[8 0 2 2] -> 8, 2

[[108 118  81  94  51 209 133]
 [139  93  95  64  45 187  70]] -> 108, 70

[440 308 718  20 702 956] -> 440, 956

[1576 6969 7983 9517] -> 1576, 9517

[195 201  48 188 217] -> 195, 217

[ 22  29  15 -41] -> 22, -41
---
array([4075, 3245, 4324, 7276, 4535, 8230]) out 8230, 4075

array([9192, 9594, 7042, 2113, 7980]) out 7980, 9192

array([-600, -139, -673, -246,  649,  929]) out 929, -600

array([[131, 203, 183, 220, 216,  48],
       [ 62, 150,  22,  12, 148,  29]]) out 48, 62

array([532, 719, 327, 108, 525, 942]) out 942, 532

array([63, 38, 74,  2, 97]) out 97, 63

array([[6, 3, 7, 1, 0],
       [3, 4, 3, 3, 3],
       [3, 4, 8, 5, 0]]) out 0, 3

array([[ -4, -42,  24,  -7, -15],
       [ 27,   1,  17,  16, -28]]) out -15, 27

array([[795, 165, 125, 423, 332],
       [167,  31,  17, 185,  91]]) out 332, 167

array([-18, -16,  27, -31,  -3,  25,  23]) out 23, -18
---
-64   11   48   24
 16  -15   -3  -28
: 48, 24

-38  -32  -66   -9   15  -11   22: 22, 15

 46    0  -40  -19  -18  -72: 46, 0

18  13   6  61  -9: 61, 18

42  11  55  23
40  14  64  25
: 64, 55

 24   56   29   21    6  -18  -19: 56, 29

 -3   20    5   22  -10   27
 54  -28   24   -1   28  -14
-34   16  -25   31   -9   56
: 56, 54
---
[-11  16  64 -28   8  41  74] ans = -28, 74

[-34 -17  61  39  36  56   3] ans = 39, 61

[[ 12  42  23  42   0  38 -34]
 [ 37  30  14  25  41 -10  28]
 [-32 -55 -57 -44 -10 -43  45]] ans = 25, 45

[-28  31 -20 -32 -54 -11  -7] ans = -32, 31

[-28  -9  70  69 -47] ans = 70, 70

[-44 -25 -57   0  25 -12 -18] ans = 0, 25
---
-69  -63  -44   38  -40    9   15 value 38, 15

  0   15   -1   -6   39  -59   23 value 39, 23

-25  -47   40  -56   14   48  -20 value 48, 40

-18    2   30   65  -22
 -2  -35  -22  -20  -10
value 65, 30

 42    0  -56  -34   -4   32  -40 value 42, 32

 13   11   19  -14  -25  -59 value 19, 13
---
[[-56   7 -36   2]
 [-21   4  -6  -2]
 [-39 -47   0  34]] → 0

[[ -7  -9   2  -2   0  16]
 [ -5  -7   2  -4   1  10]
 [ 25  37 -10  19  -2 -55]] → -10

[[-50  57  -1  38  32]
 [ 44 -39  69 -58 -31]
 [-13   5 -59  31  11]] → -59

[[  9   5 -66  20]
 [  9   0 -49  25]
 [  9  20 -41  29]] → -41

[[ 38  19 -22   1  38]
 [ -7  71   9 -19  16]
 [ -6  -9  24   2  23]] → 24

[[ 16 -66   8  -3  28  -3  -7]
 [ 47  72 -62 -33 -42 -16  32]
 [-21  49 -13   6 -14   8   3]] → -13

[[ -8 -51 -67   0  14]
 [-42 -11 -24  12  -3]
 [-44  12 -73 -33 -18]] → -73

[[-51  46  49  41  47  53  45]
 [ 48 -45 -44 -40 -41 -36  55]
 [-52 -56 -59 -49 -48  51 -44]] → -59

[[ 64  22  29 -38 -30]
 [ 17  -8  -2  32 -11]
 [-17  -4  -6   3   9]] → -6
---
[ 0.15  0.16  0.10 -0.18] => 0.15, -0.18

[[-151.07 -132.93   76.43  121.29  -25.73]
 [  58.12  -51.35   28.44  -61.93  -69.81]
 [  29.65 -154.37   84.52  -21.28  -51.67]] => -151.07, -51.67

[-1.269 -1.456  1.208 -0.060 -1.528 -1.321] => -1.269, -1.321

[[ 0.387 -0.889  1.578 -1.238]
 [-0.710 -0.066  0.747 -0.078]] => 0.387, -0.078

[ 13.327  11.743   1.264   2.194 -12.537  18.590] => 13.327, 18.590

[-0.625 -0.132  1.534  1.127 -1.541] => -0.625, -1.541

[-0.19 -0.11  0.03 -0.03  0.05  0.16] => -0.19, 0.16

[ 1.6  0.3  0.4  0.5 -0.5 -1.6] => 1.6, -1.6

[[ -7.4   4.5  -9.9  -4.5 -15.7]
 [ 12.5  -6.1 -16.5  -3.0  -5.8]] => -7.4, -5.8

[ 0.379  0.344  1.887 -1.690 -0.409 -0.017] => 0.379, -0.017
